Below are the code and all the weights of a small trained network. Each question names an input and a class and asks about switching units off, where a switched-off unit gives its printed mean instead of its output.

import numpy as np


def w(rows, s, z=0):
    codes = np.array(rows[::2]) - 128.0
    scale = np.full(codes.shape[1], s)
    scale[-1] = z or s
    return codes * scale


def f(y):
    return np.maximum(y, 0)


def log_softmax(a):
    a = a - a.max(-1, keepdims=True)
    return a - np.log(np.exp(a).sum(-1, keepdims=True))


def net(x, mask):
    res = np.array(x, float).reshape(1, 8) / 4 @ E
    y = f(res @ A[0][:, :-1].T + A[0][:, -1])
    res = res + np.where(mask, y, B[0][:, -1]) @ B[0][:, :-1]
    return log_softmax(res[-1] @ U[:, :-1].T + U[:, -1])


A, B = {}, {}
E = w([
[145,114,52,255],'x0',
[130,129,129,130],'x1',
[129,130,128,128],'x2',
[125,124,130,128],'x3',
[57,172,81,119],'x4',
[128,127,130,129],'x5',
[128,128,129,129],'x6',
[205,81,161,124],'x7',
],0.01)
A[0] = w([
[131,120,67,159,231],'n1',
[102,105,120,133,255],'n2',
[42,204,136,62,162],'n3',
[50,190,132,47,171],'n4',
[181,75,96,169,122],'n5',
[191,77,255,25,165],'n6',
[185,68,89,205,161],'n7',
[52,201,59,141,101],'n8',
[67,192,49,187,118],'n9',
],0.0086,0.0067)
B[0] = w([
[88,192,93,204,222],'n1',
[37,216,179,140,217],'n2',
[87,87,159,5,207],'n3',
[84,89,184,30,209],'n4',
[157,67,167,254,186],'n5',
[208,220,69,62,255],'n6',
[128,98,122,251,227],'n7',
[214,75,25,61,192],'n8',
[160,122,9,90,211],'n9',
],0.0067,0.0096)
U = w([
[95,204,242,94,253],'0',
[212,157,73,94,133],'1',
[54,158,145,194,173],'2',
[180,2,206,177,35],'3',
[74,16,181,63,23],'4',
],0.0086,0.0045)

Each question gives the input, the list of numbers given to net, and the class t.
The units are the neurons (one row each of A and B). Each row of codes is followed by its name. A weight is (code - 128) times the scale printed after its matrix; where a second scale follows, it is the last column's (A, B and U).
mask holds one flag per neuron, in row order. A switched-off neuron (its flag False) gives its mean, the last column of its row in B, instead of its output. The means were averaged over made-up inputs and are rounded, as every weight is.
A unit's drop is (log p(t) with every unit on - log p(t) with that unit switched off) / (log p(t) with every unit on - log p(t) with every unit switched off).
The circuit of an input: a set's keep is (log p(t) with only the set's units on - log p(t) with every unit switched off) / (log p(t) with every unit on - log p(t) with every unit switched off). Starting from all 9 units, units are removed one at a time, each time the one whose removal leaves the highest keep (on an exact tie, the one counted first), for as long as the keep stays at least 0.8.
circuit, biggest first: the units of the circuit, biggest drop first
unit that matters most: the unit with the biggest drop
k most important neurons: the k neurons with the biggest drops, biggest first
drop when u is switched off: that unit's drop, to one decimal
input [4,-6,8,-7,7,-6,5,6], class 2: circuit, biggest first : n6, n1
input [5,3,7,-5,-4,-4,-2,5], class 3: unit that matters most : n5
input [4,2,6,5,-5,-5,-2,2], class 3: circuit, biggest first : n5, n6
input [-5,3,8,2,3,-6,-6,-4], class 4: circuit, biggest first : n3, n4
input [0,8,-7,-6,2,-1,0,-8], class 4: 4 most important neurons : n6, n3, n4, n8
input [-7,5,5,-1,1,0,-3,-6], class 4: 3 most important neurons : n3, n4, n1
input [1,7,0,7,2,4,6,3], class 2: circuit, biggest first : n6, n3, n8
input [0,-1,-2,7,2,2,-8,-6], class 4: circuit, biggest first : n6, n3, n4
input [-6,6,3,-1,-3,0,-4,4], class 1: 2 most important neurons : n6, n2
input [0,2,-4,-2,2,1,3,-8], class 4: 4 most important neurons : n6, n3, n4, n8
input [8,3,8,4,0,-8,4,7], class 3: 3 most important neurons : n5, n6, n7
input [0,3,-7,6,6,2,-8,-8], class 4: drop when n4 is switched off : 0.4
input [2,-4,8,-1,6,-1,3,-8], class 1: drop when n9 is switched off : 0.5
input [6,-4,-3,7,6,-1,-2,-5], class 1: unit that matters most : n8
input [7,7,-7,-7,7,-6,5,-1], class 1: drop when n9 is switched off : 1.2
